Here is a tiny trained network, its code and every weight. The questions are about switching its units off for an input and a target symbol, where a switched-off unit gives its printed mean instead of its output.

import numpy as np


def w(rows, s, z=0):
    codes = np.array(rows[::2]) - 128.0
    scale = np.full(codes.shape[1], s)
    scale[-1] = z or s
    return codes * scale


def norm(h):
    return h / np.sqrt((h * h).mean(-1, keepdims=True) + 1e-5)


def f(y):
    return np.maximum(y, 0)


def softmax(a):
    e = np.exp(a - a.max(-1, keepdims=True))
    return e / e.sum(-1, keepdims=True)


def log_softmax(a):
    a = a - a.max(-1, keepdims=True)
    return a - np.log(np.exp(a).sum(-1, keepdims=True))


def net(x, mask):
    ids = ['αβγεζημξψ'.index(c) for c in x.split()]
    T = len(ids)
    res = E[ids] + P[:T]
    u = 0
    for l in range(2):
        r = norm(res)
        for j in range(3):
            rows = slice(2 * j, 2 * j + 2)
            q, k, v = (r @ M[l][rows].T for M in (Q, K, V))
            z = softmax(np.where(np.tri(T) > 0, q @ k.T / 2**0.5, -1e9)) @ v
            o = O[l][rows]
            res = res + np.where(mask[u + j], z, o[:, -1]) @ o[:, :-1]
        u += 3
        y = f(norm(res) @ A[l][:, :-1].T + A[l][:, -1])
        res = res + np.where(mask[u : u + 4], y, B[l][:, -1]) @ B[l][:, :-1]
        u += 4
    return log_softmax(norm(res)[-1] @ U[:, :-1].T + U[:, -1])


Q, K, V, O, A, B = {}, {}, {}, {}, {}, {}
E = w([
[147,117,98],'α',
[164,145,112],'β',
[136,115,207],'γ',
[133,123,165],'ε',
[161,166,120],'ζ',
[106,211,135],'η',
[135,198,2],'μ',
[65,74,159],'ξ',
[103,133,127],'ψ',
],0.014)
P = w([
[150,108,253],'0',
[152,102,245],'1',
[153,125,210],'2',
[166,146,167],'3',
[196,111,90],'4',
[218,107,62],'5',
[203,121,27],'6',
[201,115,19],'7',
[236,89,66],'8',
],0.0032)
Q[0] = w([
[233,183,44],'L0H1',
[64,230,184],'L0H1',
[114,136,232],'L0H2',
[208,151,132],'L0H2',
[254,175,162],'L0H3',
[120,132,196],'L0H3',
],0.0057)
K[0] = w([
[173,61,119],'L0H1',
[2,55,208],'L0H1',
[224,154,128],'L0H2',
[156,99,237],'L0H2',
[164,216,205],'L0H3',
[151,147,92],'L0H3',
],0.007)
V[0] = w([
[167,89,47],'L0H1',
[3,98,111],'L0H1',
[58,201,123],'L0H2',
[161,186,69],'L0H2',
[81,160,193],'L0H3',
[87,170,168],'L0H3',
],0.0042)
O[0] = w([
[181,21,194,41],'L0H1',
[251,134,111,10],'L0H1',
[136,57,172,47],'L0H2',
[184,125,37,8],'L0H2',
[149,12,226,224],'L0H3',
[189,3,248,175],'L0H3',
],0.003,0.0017)
A[0] = w([
[13,104,86,149],'L0N1',
[144,224,159,156],'L0N2',
[153,138,255,2],'L0N3',
[136,100,219,84],'L0N4',
],0.0057,0.0022)
B[0] = w([
[134,157,16,180],'L0N1',
[117,3,225,195],'L0N2',
[143,100,12,255],'L0N3',
[220,112,52,250],'L0N4',
],0.0041,0.0036)
Q[1] = w([
[24,205,219],'L1H1',
[157,144,187],'L1H1',
[20,254,186],'L1H2',
[105,178,147],'L1H2',
[219,151,127],'L1H3',
[74,128,157],'L1H3',
],0.009)
K[1] = w([
[66,9,148],'L1H1',
[37,149,125],'L1H1',
[150,60,199],'L1H2',
[166,127,188],'L1H2',
[59,136,1],'L1H3',
[164,148,179],'L1H3',
],0.0093)
V[1] = w([
[87,79,89],'L1H1',
[79,198,163],'L1H1',
[117,58,175],'L1H2',
[201,96,107],'L1H2',
[2,85,110],'L1H3',
[178,90,148],'L1H3',
],0.0076)
O[1] = w([
[82,71,26,111],'L1H1',
[80,177,173,2],'L1H1',
[76,83,108,210],'L1H2',
[203,43,163,233],'L1H2',
[1,75,105,74],'L1H3',
[149,176,105,253],'L1H3',
],0.0066,0.0028)
A[1] = w([
[107,36,227,126],'L1N1',
[21,42,124,186],'L1N2',
[185,56,255,122],'L1N3',
[192,159,88,254],'L1N4',
],0.0046,0.0048)
B[1] = w([
[64,147,112,169],'L1N1',
[1,95,107,182],'L1N2',
[127,118,42,198],'L1N3',
[15,196,126,255],'L1N4',
],0.006)
U = w([
[108,139,57,148],'α',
[135,154,148,2],'β',
[224,65,105,205],'γ',
[199,158,131,84],'ε',
[128,173,117,25],'ζ',
[5,46,124,190],'η',
[95,191,109,31],'μ',
[125,89,210,111],'ξ',
[81,248,216,173],'ψ',
],0.011,0.0059)

Each question gives the input, a string of symbols that net reads in full, and the target symbol t.
The units are the heads (2 rows each of Q, K, V and O) and the neurons (one row each of A and B). Each row of codes is followed by its name. A weight is (code - 128) times the scale printed after its matrix; where a second scale follows, it is the last column's (O, A, B and U).
mask holds one flag per unit, layer by layer, with each layer's heads first. A switched-off unit (its flag False) gives its mean, the last column of its rows in O or B, instead of its output. The means were averaged over made-up inputs and are rounded, as every weight is.
A unit's drop is (log p(t) with every unit on - log p(t) with that unit switched off) / (log p(t) with every unit on - log p(t) with every unit switched off).
The circuit of an input: a set's keep is (log p(t) with only the set's units on - log p(t) with every unit switched off) / (log p(t) with every unit on - log p(t) with every unit switched off). Starting from the 12 units with the biggest drops (on a tie, the unit counted first), units are removed one at a time, each time the one whose removal leaves the highest keep (on an exact tie, the one counted first), for as long as the keep stays at least 0.8.
circuit, biggest first: the units of the circuit, biggest drop first
unit that matters most: the unit with the biggest drop
top k neurons: the k neurons with the biggest drops, biggest first
k most important neurons of layer l: the k neurons of layer l with the biggest drops, biggest first
which heads matter: for each layer, one digit per head in row order, 1 if its drop is at least 0.15 and else 0, layers parted by /
drop when u is switched off: that unit's drop, to one decimal
input ξ ψ α η ε, target ψ: circuit, biggest first	L1H1
input ε ε ψ ζ ξ ε ε ξ α, target η: circuit, biggest first	L1H3; L0N1
input ξ γ α ε ε β ξ ε ζ, target η: circuit, biggest first	L1H3; L0N1; L0N2; L0N4
input η ξ α β ε ξ ξ β β, target η: which heads matter	000 / 001
input ε ξ β, target η: circuit, biggest first	L0N2; L1H3
input ξ η α ε η γ, target ψ: which heads matter	000 / 110
input ξ ε γ, target η: which heads matter	000 / 010
input ε ζ ε ε ε, target γ: top 2 neurons	L0N2; L0N3
input ζ ξ η α, target η: top 4 neurons	L0N2; L0N1; L0N4; L1N4
input ψ ε α, target γ: which heads matter	001 / 001
input ξ μ ξ ψ ε ζ ξ γ, target γ: which heads matter	100 / 011
input ε ξ ξ η, target η: which heads matter	000 / 000
input μ α ξ ε β α ξ, target α: 2 most important neurons of layer 0	L0N1; L0N2
input η ε α, target ψ: top 2 neurons	L0N3; L1N4
input η ε ε ψ ε ε γ γ, target γ: which heads matter	001 / 000
input α β ε ε ε ε η ε, target ψ: unit that matters most	L1H2
input ε ε α, target γ: which heads matter	000 / 011
input α γ ε ζ η ε β, target ψ: top 2 neurons	L1N4; L0N4
input γ ε ε β ε α ξ ζ, target η: drop when L0N2 is switched off	0.4
input η ε η ζ, target ψ: drop when L1N2 is switched off	0.0
input α ε ε ξ ε η β, target ψ: drop when L1H1 is switched off	0.4
input ξ ψ ε γ ε ξ ξ ξ γ, target η: drop when L1H3 is switched off	1.2
